Below is a small trained network, with its code and all its weights. Each question gives an input and a target symbol and asks what happens when units are switched off, that is, made to give their printed mean instead of their output.

import numpy as np


def w(rows, s, z=0):
    codes = np.array(rows[::2]) - 128.0
    scale = np.full(codes.shape[1], s)
    scale[-1] = z or s
    return codes * scale


def norm(h):
    return h / np.sqrt((h * h).mean(-1, keepdims=True) + 1e-5)


def softmax(a):
    e = np.exp(a - a.max(-1, keepdims=True))
    return e / e.sum(-1, keepdims=True)


def log_softmax(a):
    a = a - a.max(-1, keepdims=True)
    return a - np.log(np.exp(a).sum(-1, keepdims=True))


def net(x, mask):
    ids = ['ΓΠΦαδεζηλμτψ'.index(c) for c in x.split()]
    T = len(ids)
    res = E[ids] + P[:T]
    u = 0
    for l in range(2):
        r = norm(res)
        for j in range(3):
            rows = slice(2 * j, 2 * j + 2)
            q, k, v = (r @ M[l][rows].T for M in (Q, K, V))
            z = softmax(np.where(np.tri(T) > 0, q @ k.T / 2**0.5, -1e9)) @ v
            o = O[l][rows]
            res = res + np.where(mask[u + j], z, o[:, -1]) @ o[:, :-1]
        u += 3
    return log_softmax(norm(res)[-1] @ U[:, :-1].T + U[:, -1])


Q, K, V, O = {}, {}, {}, {}
E = w([
[110,108,142],'Γ',
[115,109,138],'Π',
[124,112,144],'Φ',
[114,106,138],'α',
[96,254,27],'δ',
[103,107,143],'ε',
[123,113,146],'ζ',
[118,108,137],'η',
[108,107,143],'λ',
[126,116,151],'μ',
[123,116,152],'τ',
[152,163,175],'ψ',
],0.0089)
P = w([
[251,133,4],'0',
[52,115,134],'1',
[62,115,128],'2',
[83,122,134],'3',
[94,123,132],'4',
[105,127,133],'5',
[119,128,134],'6',
[128,129,132],'7',
[143,134,134],'8',
[151,128,128],'9',
[159,118,124],'10',
[169,117,122],'11',
],0.0025)
Q[0] = w([
[43,47,239],'L0H0',
[93,1,105],'L0H0',
[147,167,202],'L0H1',
[59,40,119],'L0H1',
[116,137,181],'L0H2',
[152,166,95],'L0H2',
],0.0052)
K[0] = w([
[67,253,103],'L0H0',
[136,166,31],'L0H0',
[143,147,154],'L0H1',
[103,25,89],'L0H1',
[37,152,120],'L0H2',
[125,53,120],'L0H2',
],0.0057)
V[0] = w([
[126,243,59],'L0H0',
[90,121,231],'L0H0',
[2,36,116],'L0H1',
[175,200,125],'L0H1',
[200,102,145],'L0H2',
[214,148,118],'L0H2',
],0.0037)
O[0] = w([
[254,142,153,69],'L0H0',
[100,65,131,190],'L0H0',
[166,136,168,250],'L0H1',
[112,116,74,49],'L0H1',
[104,139,138,119],'L0H2',
[175,128,155,64],'L0H2',
],0.0048,0.0022)
Q[1] = w([
[169,170,25],'L1H0',
[179,130,91],'L1H0',
[107,106,199],'L1H1',
[86,3,151],'L1H1',
[169,238,90],'L1H2',
[107,219,219],'L1H2',
],0.0062)
K[1] = w([
[167,55,213],'L1H0',
[131,66,162],'L1H0',
[159,126,143],'L1H1',
[191,146,100],'L1H1',
[167,254,84],'L1H2',
[92,179,192],'L1H2',
],0.0074)
V[1] = w([
[182,195,39],'L1H0',
[37,253,17],'L1H0',
[76,105,219],'L1H1',
[82,54,230],'L1H1',
[202,221,55],'L1H2',
[96,22,110],'L1H2',
],0.0043)
O[1] = w([
[205,106,134,122],'L1H0',
[253,49,76,124],'L1H0',
[151,60,76,149],'L1H1',
[133,18,53,156],'L1H1',
[65,79,140,4],'L1H2',
[177,193,175,160],'L1H2',
],0.0051,0.0035)
U = w([
[158,237,255,248],'Γ',
[36,106,179,231],'Π',
[18,30,115,168],'Φ',
[141,118,76,40],'α',
[134,133,91,3],'δ',
[134,127,85,10],'ε',
[160,106,38,125],'ζ',
[228,165,84,68],'η',
[149,113,65,85],'λ',
[140,124,84,15],'μ',
[147,113,69,58],'τ',
[133,129,84,1],'ψ',
],0.0077,0.0052)

Each question gives the input, a string of symbols that net reads in full, and the target symbol t.
The units are the heads (2 rows each of Q, K, V and O). Each row of codes is followed by its name. A weight is (code - 128) times the scale printed after its matrix; where a second scale follows, it is the last column's (O and U).
mask holds one flag per head, layer by layer. A switched-off head (its flag False) gives its mean, the last column of its rows in O, instead of its output. The means were averaged over made-up inputs and are rounded, as every weight is.
A unit's drop is (log p(t) with every unit on - log p(t) with that unit switched off) / (log p(t) with every unit on - log p(t) with every unit switched off).
The circuit of an input: a set's keep is (log p(t) with only the set's units on - log p(t) with every unit switched off) / (log p(t) with every unit on - log p(t) with every unit switched off). Starting from all 6 units, units are removed one at a time, each time the one whose removal leaves the highest keep (on an exact tie, the one counted first), for as long as the keep stays at least 0.8.
units of the circuit, in order: the units of the circuit, biggest drop first
most important unit: the unit with the biggest drop
heads that matter: for each layer, one digit per head in row order, 1 if its drop is at least 0.15 and else 0, layers parted by /
drop of u: that unit's drop, to one decimal
input Γ μ ψ Φ ψ ψ λ ψ ε ψ α, target Γ: heads that matter => 111 / 101
input Γ ψ μ Φ, target Γ: most important unit => L0H0
input ε Γ τ ψ Γ λ λ λ τ ψ η η, target Π: heads that matter => 101 / 111
input ψ ψ μ λ ψ Γ Φ ε η τ α μ, target Π: heads that matter => 101 / 110
input Φ Π Φ ζ α Π Γ, target Γ: heads that matter => 110 / 001
input ψ α ψ ε, target Γ: heads that matter => 010 / 001
input Γ Φ ε, target Γ: units of the circuit, in order => L0H0, L1H1, L1H2
input ε τ ψ η Γ α ζ ε ε Γ Φ Φ, target Π: units of the circuit, in order => L1H0, L1H1, L0H0, L1H2
input ψ ε ε ε λ Φ η ψ, target Π: units of the circuit, in order => L1H0, L1H1, L0H0
input α ε Φ α Π Π Γ μ α η ψ ψ, target Π: units of the circuit, in order => L1H0, L0H1, L1H1
input λ μ ψ η, target Γ: units of the circuit, in order => L0H0, L1H2, L1H1
input ε ε Γ ψ ψ η λ τ ζ μ ψ τ, target Π: units of the circuit, in order => L1H0, L1H1, L1H2
input λ ζ ψ ψ ψ, target Φ: units of the circuit, in order => L1H2, L1H1, L0H1
input ζ Π ψ Π τ ζ η, target Γ: heads that matter => 110 / 001
input μ η ζ, target Γ: heads that matter => 010 / 001
input Φ λ η τ η μ τ λ η Φ μ, target Π: heads that matter => 000 / 110
input τ ζ ψ λ, target Γ: most important unit => L0H1
input ψ Γ Φ ψ Γ α, target Γ: heads that matter => 010 / 001
input ε λ τ τ λ ε ε ε Φ τ Φ, target Π: heads that matter => 101 / 111
input ε μ μ Π λ, target Γ: units of the circuit, in order => L1H2
input Γ ψ ζ μ μ λ Π, target Γ: heads that matter => 110 / 001
input ψ Γ τ, target Γ: heads that matter => 010 / 001
input ζ ψ ψ Γ, target Γ: heads that matter => 110 / 011
input ψ ε ψ λ ε η λ Π ε ψ α ψ, target Φ: drop of L0H2 => 0.0
input ψ ψ ζ Φ, target Γ: drop of L0H1 => 0.4
input ψ ψ η Φ ζ α ψ τ ε Γ λ τ, target Π: drop of L1H0 => 1.5
input λ ε ψ ψ ψ ε ψ λ η ε ψ Π, target Γ: drop of L1H0 => 1.0
